Here is a tiny trained network, its code and every weight. The questions are about switching its units off for an input and a class, where a switched-off unit gives its printed mean instead of its output.

import numpy as np


def w(rows, s, z=0):
    codes = np.array(rows[::2]) - 128.0
    scale = np.full(codes.shape[1], s)
    scale[-1] = z or s
    return codes * scale


def norm(h):
    return h / np.sqrt((h * h).mean(-1, keepdims=True) + 1e-5)


def f(y):
    return np.maximum(y, 0)


def log_softmax(a):
    a = a - a.max(-1, keepdims=True)
    return a - np.log(np.exp(a).sum(-1, keepdims=True))


def net(x, mask):
    res = np.array(x, float).reshape(1, 6) / 4 @ E
    u = 0
    for l in range(4):
        y = f(norm(res) @ A[l][:, :-1].T + A[l][:, -1])
        res = res + np.where(mask[u : u + 7], y, B[l][:, -1]) @ B[l][:, :-1]
        u += 7
    return log_softmax(norm(res)[-1] @ U[:, :-1].T + U[:, -1])


A, B = {}, {}
E = w([
[14,87,171,113,191,146,156,83,240],'x0',
[85,220,87,74,221,38,129,198,177],'x1',
[128,127,132,128,128,123,126,126,126],'x2',
[127,127,129,125,128,128,128,128,126],'x3',
[157,205,176,110,187,192,4,167,161],'x4',
[127,128,129,124,128,129,129,129,127],'x5',
],0.022)
A[0] = w([
[120,133,156,134,149,160,85,127,142,21],'L0N1',
[135,112,82,108,96,36,237,140,75,75],'L0N2',
[209,165,100,127,106,79,118,163,75,242],'L0N3',
[111,44,208,130,84,253,125,61,139,3],'L0N4',
[86,92,104,128,115,62,224,102,147,17],'L0N5',
[145,36,125,149,43,157,211,69,99,156],'L0N6',
[214,90,176,147,61,223,90,87,87,178],'L0N7',
],0.035,0.0048)
B[0] = w([
[138,155,123,91,134,179,80,177,134,160],'L0N1',
[85,136,55,3,57,67,82,133,124,221],'L0N2',
[199,143,91,103,161,137,111,122,95,208],'L0N3',
[31,180,44,74,195,177,113,146,62,237],'L0N4',
[83,67,138,221,157,153,143,108,123,211],'L0N5',
[220,173,215,109,157,113,184,84,162,255],'L0N6',
[137,64,154,219,26,112,79,164,163,234],'L0N7',
],0.04)
A[1] = w([
[239,147,181,124,178,126,159,108,151,53],'L1N1',
[138,135,168,127,130,120,174,155,183,109],'L1N2',
[172,141,133,168,173,153,228,88,24,3],'L1N3',
[87,181,227,129,234,163,175,125,232,130],'L1N4',
[48,81,118,195,145,85,218,114,149,70],'L1N5',
[232,186,167,126,122,80,134,120,160,73],'L1N6',
[127,168,136,153,116,137,203,66,1,28],'L1N7',
],0.044,0.0059)
B[1] = w([
[101,164,138,104,143,202,101,147,109,204],'L1N1',
[143,104,148,66,143,145,73,131,89,148],'L1N2',
[132,80,77,61,98,74,118,158,138,180],'L1N3',
[175,168,40,70,83,24,132,67,140,253],'L1N4',
[111,24,152,187,123,117,130,160,158,200],'L1N5',
[2,174,195,140,115,163,164,87,108,226],'L1N6',
[180,162,82,109,120,73,98,109,135,175],'L1N7',
],0.038,0.031)
A[2] = w([
[176,98,138,120,149,158,159,119,130,53],'L2N1',
[207,182,101,164,210,80,159,104,194,52],'L2N2',
[87,78,170,141,189,132,189,103,165,110],'L2N3',
[125,180,117,126,253,219,140,156,74,92],'L2N4',
[138,121,127,164,153,149,180,112,97,11],'L2N5',
[125,80,54,56,173,45,173,90,81,82],'L2N6',
[110,17,163,173,143,112,176,154,176,3],'L2N7',
],0.042,0.0046)
B[2] = w([
[92,150,115,117,135,115,166,157,143,128],'L2N1',
[137,73,131,30,111,112,192,176,48,159],'L2N2',
[53,44,114,173,109,119,67,115,141,145],'L2N3',
[76,174,173,152,103,177,33,112,93,189],'L2N4',
[136,131,162,140,116,87,117,101,110,128],'L2N5',
[138,95,67,151,197,103,158,123,190,254],'L2N6',
[235,177,173,189,3,164,81,193,140,162],'L2N7',
],0.04,0.047)
A[3] = w([
[134,147,139,124,155,110,164,181,100,68],'L3N1',
[129,104,213,84,21,68,184,103,142,113],'L3N2',
[115,180,255,93,181,171,201,64,159,60],'L3N3',
[81,154,124,120,212,239,171,203,67,87],'L3N4',
[67,105,156,217,106,170,132,156,77,107],'L3N5',
[171,89,199,139,121,137,133,106,132,1],'L3N6',
[175,45,157,225,92,123,138,189,135,66],'L3N7',
],0.042,0.006)
B[3] = w([
[79,115,110,129,82,133,120,101,151,132],'L3N1',
[73,152,113,156,234,220,70,172,103,206],'L3N2',
[147,165,97,131,134,189,58,182,50,206],'L3N3',
[193,174,254,45,106,147,232,100,68,217],'L3N4',
[160,111,104,132,212,69,161,62,173,251],'L3N5',
[25,99,28,77,36,116,127,237,89,153],'L3N6',
[184,90,229,175,110,112,251,133,149,238],'L3N7',
],0.035,0.026)
U = w([
[78,198,161,110,125,238,88,125,23,254],'0',
[140,112,15,41,146,44,183,70,137,38],'1',
[162,4,176,251,37,121,183,164,140,112],'2',
],0.012,0.00089)

Each question gives the input, the list of numbers given to net, and the class t.
The units are the neurons (one row each of A and B). Each row of codes is followed by its name. A weight is (code - 128) times the scale printed after its matrix; where a second scale follows, it is the last column's (A, B and U).
mask holds one flag per neuron, layer by layer. A switched-off neuron (its flag False) gives its mean, the last column of its row in B, instead of its output. The means were averaged over made-up inputs and are rounded, as every weight is.
A unit's drop is (log p(t) with every unit on - log p(t) with that unit switched off) / (log p(t) with every unit on - log p(t) with every unit switched off).
The circuit of an input: a set's keep is (log p(t) with only the set's units on - log p(t) with every unit switched off) / (log p(t) with every unit on - log p(t) with every unit switched off). Starting from the 12 units with the biggest drops (on a tie, the unit counted first), units are removed one at a time, each time the one whose removal leaves the highest keep (on an exact tie, the one counted first), for as long as the keep stays at least 0.8.
circuit, biggest first: the units of the circuit, biggest drop first
unit that matters most: the unit with the biggest drop
k most important neurons: the k neurons with the biggest drops, biggest first
k most important neurons of layer l: the k neurons of layer l with the biggest drops, biggest first
drop when u is switched off: that unit's drop, to one decimal
input [-3,-6,7,-1,4,-3], class 2: circuit, biggest first	[L0N7]
input [6,4,-2,7,-1,1], class 2: 2 most important neurons	[L0N6, L1N5]
input [-2,0,0,-7,6,-2], class 2: 2 most important neurons	[L0N4, L0N6]
input [0,0,0,4,1,7], class 2: 2 most important neurons	[L0N6, L0N4]
input [-7,8,5,-2,1,-7], class 0: 4 most important neurons	[L0N3, L1N4, L0N5, L0N7]
input [0,-1,1,-3,1,-6], class 2: 2 most important neurons	[L0N7, L0N2]
input [-7,0,-5,-5,0,-3], class 0: 3 most important neurons of layer 0	[L0N5, L0N4, L0N3]
input [-7,-2,-2,7,6,6], class 2: 2 most important neurons	[L0N7, L0N6]
input [1,3,2,1,-6,8], class 2: 2 most important neurons	[L0N5, L0N4]
input [-8,1,7,-2,5,8], class 0: 2 most important neurons	[L0N3, L0N5]
input [1,-7,-6,-5,4,-4], class 0: 2 most important neurons	[L0N4, L1N5]
input [4,7,8,4,-1,-5], class 2: 2 most important neurons	[L0N6, L1N5]
input [2,-7,6,5,3,2], class 0: drop when L0N4 is switched off	1.3
input [3,-8,8,-7,7,8], class 0: unit that matters most	L0N4
input [1,-4,-7,6,3,2], class 0: drop when L0N4 is switched off	1.7
input [-2,-4,-7,3,-3,-1], class 0: drop when L0N6 is switched off	0.5
